Below are the code and all the weights of a small trained network. Each question names an input and a target symbol and asks about switching units off, where a switched-off unit gives its printed mean instead of its output.

import numpy as np


def w(rows, s, z=0):
    codes = np.array(rows[::2]) - 128.0
    scale = np.full(codes.shape[1], s)
    scale[-1] = z or s
    return codes * scale


def norm(h):
    return h / np.sqrt((h * h).mean(-1, keepdims=True) + 1e-5)


def f(y):
    return np.maximum(y, 0)


def softmax(a):
    e = np.exp(a - a.max(-1, keepdims=True))
    return e / e.sum(-1, keepdims=True)


def log_softmax(a):
    a = a - a.max(-1, keepdims=True)
    return a - np.log(np.exp(a).sum(-1, keepdims=True))


def net(x, mask):
    ids = ['ΓΔΞΦαβεζηθμπστψω'.index(c) for c in x.split()]
    T = len(ids)
    res = E[ids] + P[:T]
    u = 0
    for l in range(2):
        r = norm(res)
        for j in range(2):
            rows = slice(2 * j, 2 * j + 2)
            q, k, v = (r @ M[l][rows].T for M in (Q, K, V))
            z = softmax(np.where(np.tri(T) > 0, q @ k.T / 2**0.5, -1e9)) @ v
            o = O[l][rows]
            res = res + np.where(mask[u + j], z, o[:, -1]) @ o[:, :-1]
        u += 2
        y = f(norm(res) @ A[l][:, :-1].T + A[l][:, -1])
        res = res + np.where(mask[u : u + 4], y, B[l][:, -1]) @ B[l][:, :-1]
        u += 4
    return log_softmax(norm(res)[-1] @ U[:, :-1].T + U[:, -1])


Q, K, V, O, A, B = {}, {}, {}, {}, {}, {}
E = w([
[109,112,165,90,155,126,148,203,75,180],'Γ',
[88,175,84,68,117,82,60,121,126,94],'Δ',
[127,67,204,148,105,215,81,129,148,213],'Ξ',
[40,137,101,126,139,44,45,155,100,122],'Φ',
[70,171,161,74,115,130,167,171,43,122],'α',
[101,134,129,171,255,93,107,116,144,77],'β',
[117,75,143,105,28,150,143,66,92,55],'ε',
[75,142,97,145,41,140,132,116,192,224],'ζ',
[108,131,88,110,86,85,100,229,130,76],'η',
[173,186,146,60,112,161,160,201,103,134],'θ',
[130,201,150,140,170,141,166,192,103,114],'μ',
[77,93,78,163,67,155,239,145,38,132],'π',
[172,155,182,95,128,120,151,212,148,117],'σ',
[144,132,158,101,153,67,182,186,174,149],'τ',
[120,125,144,108,86,21,189,163,45,8],'ψ',
[140,105,67,94,168,67,100,175,98,125],'ω',
],0.0061)
P = w([
[3,155,200,16,175,167,116,207,136,73],'0',
[38,166,191,42,150,151,117,193,132,85],'1',
[60,155,176,65,151,146,118,191,140,89],'2',
[80,148,176,92,134,128,124,183,123,96],'3',
[103,156,168,111,134,119,127,170,125,107],'4',
[120,157,163,134,125,111,129,173,120,118],'5',
[139,156,159,151,113,104,137,155,119,125],'6',
[153,149,146,176,115,96,147,149,118,130],'7',
[179,146,140,200,111,89,150,141,122,143],'8',
[187,155,130,214,102,77,152,121,114,157],'9',
[207,160,118,216,97,54,155,108,102,161],'10',
],0.0037)
Q[0] = w([
[139,115,174,69,138,168,211,140,71,190],'L0H0',
[179,167,47,104,174,201,95,69,165,98],'L0H0',
[135,184,204,102,166,97,115,213,172,193],'L0H1',
[86,72,6,79,138,93,72,78,240,71],'L0H1',
],0.013)
K[0] = w([
[178,179,123,155,173,84,173,175,87,108],'L0H0',
[31,131,167,71,196,146,108,157,138,112],'L0H0',
[160,124,54,138,154,70,94,149,165,181],'L0H1',
[4,151,105,85,136,168,81,163,169,104],'L0H1',
],0.013)
V[0] = w([
[3,160,194,181,187,114,111,129,103,90],'L0H0',
[106,37,201,89,76,66,65,138,104,200],'L0H0',
[149,164,230,126,144,187,145,98,59,160],'L0H1',
[151,181,84,164,121,218,73,167,18,104],'L0H1',
],0.0058)
O[0] = w([
[95,187,99,133,145,5,147,36,151,176,254],'L0H0',
[87,186,67,92,35,131,28,206,82,125,220],'L0H0',
[134,124,159,83,57,52,88,58,33,141,58],'L0H1',
[109,129,95,153,244,101,119,70,77,143,168],'L0H1',
],0.0029,0.0037)
A[0] = w([
[208,102,213,84,170,113,74,140,173,169,155],'L0N0',
[96,3,187,74,171,194,150,116,34,114,96],'L0N1',
[136,62,30,98,140,82,180,114,144,53,137],'L0N2',
[178,132,115,101,253,129,58,100,65,76,254],'L0N3',
],0.0062,0.00087)
B[0] = w([
[81,254,111,176,145,137,149,105,48,85,176],'L0N0',
[216,227,58,43,145,201,133,80,191,125,196],'L0N1',
[42,162,34,137,118,133,45,154,77,135,227],'L0N2',
[182,232,118,57,76,61,128,84,124,174,252],'L0N3',
],0.0041,0.0038)
Q[1] = w([
[174,41,219,103,167,168,199,139,155,101],'L1H0',
[121,214,190,115,125,193,144,160,47,167],'L1H0',
[119,30,93,132,160,126,64,46,148,82],'L1H1',
[159,78,255,66,145,172,159,110,108,172],'L1H1',
],0.012)
K[1] = w([
[98,157,178,9,219,53,141,213,137,97],'L1H0',
[223,130,94,202,130,47,163,202,125,50],'L1H0',
[33,135,155,18,155,200,164,78,176,136],'L1H1',
[144,192,182,72,180,39,152,249,123,66],'L1H1',
],0.011)
V[1] = w([
[156,182,196,190,149,186,2,82,141,21],'L1H0',
[127,140,191,170,239,137,50,155,31,165],'L1H0',
[231,100,130,98,142,33,41,131,169,190],'L1H1',
[127,28,59,63,155,107,135,72,16,46],'L1H1',
],0.0082)
O[1] = w([
[60,184,92,138,160,116,5,94,123,42,68],'L1H0',
[120,160,115,152,207,66,49,187,43,118,3],'L1H0',
[69,77,168,2,157,165,130,97,161,152,58],'L1H1',
[121,88,37,176,137,221,122,68,61,167,182],'L1H1',
],0.0046,0.0032)
A[1] = w([
[72,99,154,167,235,233,164,228,150,107,60],'L1N0',
[79,102,152,113,171,118,81,126,125,118,68],'L1N1',
[190,43,21,121,125,122,99,59,196,3,1],'L1N2',
[105,154,154,113,91,84,149,108,112,145,109],'L1N3',
],0.014,0.0027)
B[1] = w([
[12,195,166,191,213,191,135,148,175,166,225],'L1N0',
[157,110,160,156,89,140,161,107,117,160,184],'L1N1',
[227,54,130,186,186,195,37,192,149,115,254],'L1N2',
[137,86,111,153,143,150,110,119,143,98,248],'L1N3',
],0.011,0.0058)
U = w([
[159,171,44,225,68,132,225,126,72,182,187],'Γ',
[207,246,129,32,145,200,138,81,115,91,6],'Δ',
[201,70,85,178,162,209,44,174,166,85,132],'Ξ',
[51,114,76,90,58,161,89,13,197,70,210],'Φ',
[122,99,148,109,96,153,154,111,142,126,21],'α',
[44,53,97,150,129,129,163,122,21,19,237],'β',
[107,72,78,17,170,84,119,196,106,205,226],'ε',
[153,117,188,122,45,88,194,220,247,99,74],'ζ',
[119,113,153,125,112,121,115,130,105,147,3],'η',
[72,30,199,190,75,58,106,108,106,188,59],'θ',
[106,79,154,109,108,135,118,122,97,118,55],'μ',
[199,141,164,90,142,164,209,88,127,141,26],'π',
[194,118,159,134,253,46,155,2,149,123,136],'σ',
[39,188,155,176,204,192,149,164,178,170,178],'τ',
[119,219,126,148,126,26,59,177,86,42,251],'ψ',
[118,146,213,111,42,142,52,100,58,176,126],'ω',
],0.0062,0.0011)

Each question gives the input, a string of symbols that net reads in full, and the target symbol t.
The units are the heads (2 rows each of Q, K, V and O) and the neurons (one row each of A and B). Each row of codes is followed by its name. A weight is (code - 128) times the scale printed after its matrix; where a second scale follows, it is the last column's (O, A, B and U).
mask holds one flag per unit, layer by layer, with each layer's heads first. A switched-off unit (its flag False) gives its mean, the last column of its rows in O or B, instead of its output. The means were averaged over made-up inputs and are rounded, as every weight is.
A unit's drop is (log p(t) with every unit on - log p(t) with that unit switched off) / (log p(t) with every unit on - log p(t) with every unit switched off).
The circuit of an input: a set's keep is (log p(t) with only the set's units on - log p(t) with every unit switched off) / (log p(t) with every unit on - log p(t) with every unit switched off). Starting from all 12 units, units are removed one at a time, each time the one whose removal leaves the highest keep (on an exact tie, the one counted first), for as long as the keep stays at least 0.8.
units of the circuit, in order: the units of the circuit, biggest drop first
k most important neurons of layer l: the k neurons of layer l with the biggest drops, biggest first
which heads matter: for each layer, one digit per head in row order, 1 if its drop is at least 0.15 and else 0, layers parted by /
input ζ ω ε ζ ω, target ζ: which heads matter	00 / 11
input ω μ Δ, target Φ: which heads matter	00 / 00
input ε ω μ Γ τ ε Ξ ψ, target ψ: units of the circuit, in order	L1H1; L0N0; L1H0
input θ Γ ω Γ ω Φ Ξ, target τ: which heads matter	00 / 00
input Φ ω ω Γ Φ τ α π σ, target ψ: which heads matter	10 / 10
input ω Γ α ω ψ Γ α, target Γ: most important neuron of layer 1	L1N2
input ω π ω ω Φ, target Γ: units of the circuit, in order	L1H1; L1H0
input β ζ ω β, target ζ: units of the circuit, in order	L1H1; L1H0
input β σ Γ, target ψ: 2 most important neurons of layer 0	L0N0; L0N3
input ω ω ω Γ π α Γ, target π: which heads matter	01 / 10
input ω ω τ θ ε Γ ω Δ ε Γ, target Φ: which heads matter	00 / 10
input Γ τ η, target τ: units of the circuit, in order	L0N3; L0H1; L1N0
input Δ ψ η Δ ω Φ, target θ: which heads matter	00 / 01
input ω ω β ω η Γ μ Γ ψ β, target σ: which heads matter	00 / 01
input τ α Γ β Γ, target θ: 2 most important neurons of layer 1	L1N1; L1N2
input ζ Γ σ σ π Γ Γ ψ Ξ θ, target Γ: which heads matter	11 / 01
input Γ ε μ, target σ: which heads matter	11 / 00
input μ Ξ μ ω Φ ε τ, target ζ: units of the circuit, in order	L0H1; L1N2; L1N0
input ω ε ω Γ Δ ω σ, target τ: which heads matter	00 / 00
input Γ ζ Δ σ, target ψ: units of the circuit, in order	L0N0; L1H0; L1N2; L1N0
input μ τ Γ, target ζ: which heads matter	01 / 01
input ω ω ω Ξ ω Γ Γ η, target ψ: which heads matter	00 / 10
input Φ Ξ σ Γ ω ω Φ, target ψ: units of the circuit, in order	L1H0; L1H1
input Δ σ β Γ θ ω μ τ Γ Ξ, target ζ: which heads matter	01 / 01
input Γ Ξ Ξ, target ω: 3 most important neurons of layer 1	L1N1; L1N2; L1N0
input Γ ω θ β ω τ Γ Ξ Γ, target ω: 2 most important neurons of layer 0	L0N2; L0N0
input π ω Δ β, target Γ: most important neuron of layer 0	L0N3
